Each row is followed by its group and then its class within the group.
[ -6  -8  -4   4   6 -19 -12   4  12   1  -7  -4   1  -4   7   5  19   6
   1   3  14   9  12  -3   5  -1  -3   0   2   7   6   0   1  11  13   1
   1  -9   3 -11   0  -2  -3  -1  12] -> X > N
[ -2   6   5  -3   5 -24  -3  -2  -1   4 -10   2  -4 -13  -3  -2   1  12
  -5   4   2  -6   0  -6   3  -6   2   0   2   2   6  -2  -5  10  -4   0
  -5  -2  -3 -15  -2 -10  23  -1  -4] -> C > Q
[-5 -9  0 10  2 -5 -8  6 10  2  3 -3 -3 -1  4  5 13  5  4  0  9  7  7 -4
  0  7 -2  3 -3  7 10  4  1 -4 16  2  3  2  7 -8  0  0 -3  0  8] -> X > E
[ -2  -4   9  -1   1 -16  -1   1  -2  -1   0   3 -15  -2   0  -3   3  -4
  -1   4  12   7  -4  -6   2  -5  -1   4   7   0  14 -17   1   9  -1   4
   1   3   1  -2  -6  -7  21   1   6] -> C > H
[  3   7   6  -7  15 -26  -4  -6  -1   0  -4   8  -8  -3   4  -1   9  -6
  -4   3   2   5   1   3   0  -5   2   2  -7   3  17   2  -5  11   0  -8
   0  -5  -3  -8   2  -9  20   2   1] -> C > B
[ -1  10   4  -4   4 -17  -2  -8  -5  -2  -1   4   5  -2  -2  -1   3  -4
  -4  -1   5   4  -2   2   0  -5   6  -3   3   1   4  12  -8  10  -3   4
  -4   0  -4  -3  -1 -10  11  -2  -2] -> C > H
[-18 -15   1  -4   7 -12  -7   5  14  -9 -22   3   1  -8   2   1   8   3
   0   4  16   3   5   2   3   2  -4   1  -3   5   6  -6   3   7  12  -1
   5   0   0 -17  -1  10   9   1   9] -> Y > P
[ -8 -14  -5  -4   7 -14  -1   3  14  -1 -19   0  -2  -8   4   3  10   6
   3   4  15   5   8  -2   4   3  -5   2  -1   5   1  -6   3  10   5  -2
   9   0   1  -1   5   4   7   1   6] -> Y > S
[  3   3   1   2   3 -25 -10   5   9  -1  -6  -5   0  -8   4   1  22   5
   2   4  14  10   9  -5   4   2  -5   4  -6  10   6  -2  -4   7  14  -1
   4   3   3 -11  -2  -6  -4  -1   7] -> X > E
[-13 -25   6   7  36 -48 -17  10  40  11 -42  -4  -9 -17  -1   1  30   4
   5   9  48  25   3   9  14 -13  11  13  -6  15  28   7 -13  48  31  15
   5   2 -11 -47 -16  -7  -2  -2  38] -> X > A
[ -3  -6   1   9   2 -11  -5   3  11  -1   0   2  -2   9   7   1  17   6
  11  -1  22  18  13  -3   4  -1  -7  -5  -2  12   2   1  -1   7  11   6
   1  -3   2 -15  -2  -1 -13   0  23] -> X > N
[ -9  -6   1  -3   1   5   2   1   8  -1  -2   4   0 -10   3  -1   0   7
   1   3  13  -3   5   6  -1   6  -8  -2  -1  -4   5  -1   6   2   4   1
   0  -1   2  -3  -2  -1   6   0   5] -> Y > S
[ -6  -8   2  -2   7 -12  -3   1   9  -5  -6   3   3  -4   5   4   8   7
   4   6  19   5  12   1   2  -5  -6  -1   0   5   7  -2   2  11   5  -2
   2   0   3  -6  -1   7  11   1   7] -> Y > P
[-10  -7   2   0   9   4   3  -1  12   2 -13   6 -11  -8  -5   2   1   0
  -2  -5   4   3  -2   7  -5   0   3  -2  -3   1  -1   1  -8  -3   6   7
  -3   1  -5 -23  -2   4 -13   4  11] -> T > L
[ -9   0   1  -1   0  18  10  -3   3   4  -2   4   5  -9 -20  -3 -14   2
  -3  -4  -2  -9   3   9  -2   4   0  -4   1  -8   2  -2  -5  -7   4  -1
   2  -2   1  -3  -1   4  -8  -3   1] -> T > W
[ -4   7   0  -6  -2 -11  -2   0  -6   1  -3   0  -1  -6  -1  -4  -2   0
  -1   2  -5  -2   3  -1   0  -3  -7  -3   3   1   3  -4  -5   4  -7  -4
   1  -1   7  -5  -2  -3  27   1   0] -> C > Q
[ -2  -2   2   6   0 -13  -7   4   8  -1  -1  -1   3  -4   3   4  16   1
   5   0  14   8   7  -5   3   0  -8  -6  -1   6   1   2  -1   7   9   0
  -2  -2   5  -6  -4  -5  -8  -1   2] -> X > N
[  3  17   3  -2   0 -25  -1  -1  -5   2  -8   4   1  -5   0  -1   3  -7
  -3   2   1   5   9  -4   2 -17   0  -4   0   1   1   2  -9  10   0   5
  -1  -1  -1 -14  -4  -3  18   0   6] -> C > Q
[  3   4   6  -2   2 -24  -8  -1   2   3  -6   5  -6  -2   3  -2   7  -3
  -4   3   3   2  38  -3   1  -8  -1   0   1   5   6  -1  -5  17  -2   1
  -2  -1   0 -12   2 -12  21   0   1] -> C > B
[ -3  -2   4 -11   5 -20  -2  -5   4   1 -20  -1  -3  -5  -5   0   2  -5
  -3   1   6   0  -5   4  -3  -9  -3  -2   3   1   3   1  -7  14  -2   0
  -1   2  -4 -13  -4  -3  29   0   7] -> C > Q
[-18  -1   2   4  11   2   0  -1   5   4  -9   0   2  -7  -6 -11  -5   3
  -1   1   6  -2  12   6   4   4   1  -4   3  -7   2   2  -2   0   7   3
  -2  -1  -1 -14  -3   3 -13   1  17] -> T > L
[  2   5   3 -11   4 -27  -3  -1  -5  -3  -9   5  -5  -6   3  -1   6  -4
  -2   3   6   5  -1  -9   1  -8   3   0   2   5  11   2  -5  13  -6   0
  -4   3   0  -7  -3  -9  21   0   4] -> C > B
[-10 -12  -4   1   7  -8   0   7  12   1 -14   3   3  -8   3   1  -1   6
   2   2  20   2   7   5   3  -1  -5   4  -2  -2   7   0   3   7   7   2
   4  -2   2  -8  -4   5  -3   0  11] -> Y > S
[ -4 -11   0   2   1  -6  -4   7  11  -6  -2  -5   3  -4   7   5  23   4
   2   1  14   2   1   1   1   0  -1   1 -10  10   7   3  -1  10   9   0
   0  -1  -1  -5   0  -9 -16   0   3] -> X > E
[-1 -6 -3 -3  5 -6  0 -3  8 -3 -7  3  2 -9  5 -1  4 -1  1  4  7 -5 10  1
  4  1 -5  0 -5 -3 -7 -2 11 -1  5 -3 -1 -2  1 -7 -2  1 -6 -2  1] -> Y > S
[  2   8   2  -5   3 -32  -2   1  -1   1 -10   0   0  -3   3  -1  11  -4
  -5   2   8   6   8   1   2  -2  12   0   3   3  11   1  -7  16   0  -2
  -2   2   0  -7   0  -7  28   0   7] -> C > B
[-10  -8  -4  -2   5  -4   0   3  14  -4  -6   7   0 -12   6   0  -2   8
  -2   6  19   2  11   3  -2   3  -6  -3   0  -2  10  -2   2   7   1   2
  -2  -3   0   0  -4  -1  10   2   7] -> Y > S
[-13  -6   0  15   2 -15  -7   5   6  -2   5   0  -7  -2   6   1  16   3
   2   3  14   7   6  -9   2  -1  -4   2   0   4   6   1   3   9   9  -1
   1  -1  10  -9  -1  -3   0  -1   5] -> X > A
[  0  10   7  -7   6 -37  -5  -1   2   3 -21   7  -4 -11   3   0   7  -7
  -2   4   8   6   5   0   5  -6   4   2   0   5  10  -2  -9  16  -1   2
  -3   0  -5 -22  -5  -6  29   0   7] -> C > Q
[ -6  -7   2  -1  13 -25  -2   2  14  11 -19   3   1  -8  -3   2  11   1
   1   1  26   9   6   4   3  -2   0   1   2   6   8   0  -2  11   7   5
   0  -4   4 -14  -2  -1   4  -4  10] -> Y > S
[ -5 -15   7  -2   8 -24  -4   4  20  -3 -19   0  -3  -6   6   2  12  -3
   2   7  22   5   2   5   3  -1   3  14  -2   7  14  -2  -2  15  11   1
   3   3  -4 -10  -2  -2   4   1  12] -> Y > S
[ -2   7   3 -11   0 -19  -5   0   0  -3  -9   4  -2  -2   0   1   5  -7
  -2   2   2   3   0  -2   5 -11   5  -6   2   4   4  -2  -1   9  -4  -2
  -1   5  -5  -2  -1  -4  21   0   4] -> C > B
[-10  -8   5  -2   4  -1   2   0   4   3  -7   2   4 -11  -1  -3  -6   3
  -3   2   4  -4  -1   7  -2   3   7  -2   1  -5   3   0  -3   2  12   8
   2  -1  -7 -13   2   0  -9  -4   4] -> T > Z
[ -1  -8  -2   1   6 -11  -2   5  -1  -3 -13   4   2  -7   6   0   0   5
   4  10  16   4  10   1   5   1  -1   3  -2   3  10   6  -1   9   4   1
  14   1   5  -4  -1   2   8   0   6] -> Y > S

Each row is followed by its group and then its class within the group.
[ -3   6  -4   2 -11  -7  36  51  14  -4  15   0   9  13  12  -1  -7 -16
   2  -5  -5   2  15  -7   8   5   3   7  -7  -2   0  -8   2  -4   0 -17
  -4  -2   3   9   3 -17   2   8   1] -> D > Q742
[  2   4  -4  -6  -9   2  30  50   8  -4   2  -5   9   5  10   0  -3  -2
  -4  -5   1   5  12  -4   2   7  -3   6   4  -2   1   2   4  -3 -14  -6
   1   3   1  -1  -1  -8   4   6   8] -> D > Q742
[ -5   4  -4  20  -8   2  13  38   8  -6   1   5  -7  -6  21   3  -8  -1
   0  -1  -3 -11   6  -2   0   8  -5   1   6  -1  -2   3   0   0   5  -8
   4 -11  -3  -2  -2 -13   9   4   9] -> F > Q318
[  2   9   1  18  -4  -6 -23   0  -2  -1  -5   0   2  -6  11   0   1  -7
  -4  -3  -1 -10   2   2  -3  -2  -9  -2  -9  12   3  -4   4   2   5  -7
  -1  -8   6   8   0 -17   5  -3   2] -> V > Q362
[  1   4  -4  23  -2   2  17  34  12  -4   7   2 -23  -4  15  20  -1  -6
   0  -2   1   4  10  -3  -3   5   0   3 -12   6   2  -1   3  -1   0  -5
  -2 -13  -7  -4  -1 -14   1   8   0] -> F > Q318
[ -3   4  -2 -12 -10   0  18  43   4  -3   4   2  23   8  15  -3  -8 -16
  -2  -3   1   3   9  -3   3   0   4   8   1   8   1   0   1  -1  -1  -9
  -5  -2   4   3   6 -15   6  -1   2] -> D > Q714
[  2  -4   8  26 -11  -7 -18  -4   7   4  -6   1  -7  -6  19   7  -4 -17
   5  -1 -27  -1 -16   3   0  -5   5  -2 -18   5   3  -4  -9  -1  10  -3
   5  -9   5  -2   2 -34  -3   4   1] -> V > Q850
[ 3  1  2  9 -7  6 14 10  4 -1 -6  5 -6 -3 14  4  2 13  4 -3 -3 -3  1  5
  8  1  3 -6 -1 -3  1 -1 -2  5  1 -6  0 -1 -4 -9  2  0  0  2  1] -> F > Q783
[  3   0  -3   0  -9   6   9  39  14   1   7   6 -11  -4  35   5   1  14
   8  -6  -1 -13   8 -14   3  -3  -2   3  -6   1   4   7   7 -11  -4  -4
   3  -4   2  -4  -1  -7   3   3  -5] -> F > Q783
[  0  -1  16  14 -13 -11 -13   8  13   2   0   4   0 -15  12   5  -5   4
  -1  -5  25   1 -10   5  -4   2   6  -8 -15   6   6  -4   4   6   0  -1
   4  -8   0   0   2 -20   3   3   0] -> V > Q362
[  2   7  -3  17  -6   7  23  23   7  -2  -4   1 -12  -5  13   3   0  18
   1   0   0   1   2   0  -2   4  -1   0   8  -1   0   7  -2  -1  -5  -6
  -3  -3  -1 -10  -7  -7  -3  12  -4] -> F > Q318
[  3   2  -3  37   5   8  -1   5   8   5  -4  -3 -33 -13  24   0  -2   7
   2   1   1  -9   5  -6  -6  -2  -2   9   5   3  -2   5  -3   1  -5  -2
  -3  -6  -2 -27  -2  -2   0   5   4] -> F > Q783
[  3  -1   0  10  -8  -5 -21  -3   1  -3   0   1  -7  -1  16  -1   4   4
   4   3   3   1   0   1   1  -5   2  -7 -23   2  -2  -7   1  11   6  -7
   3  -6   0  -2   0 -17   6  -6   5] -> V > Q362
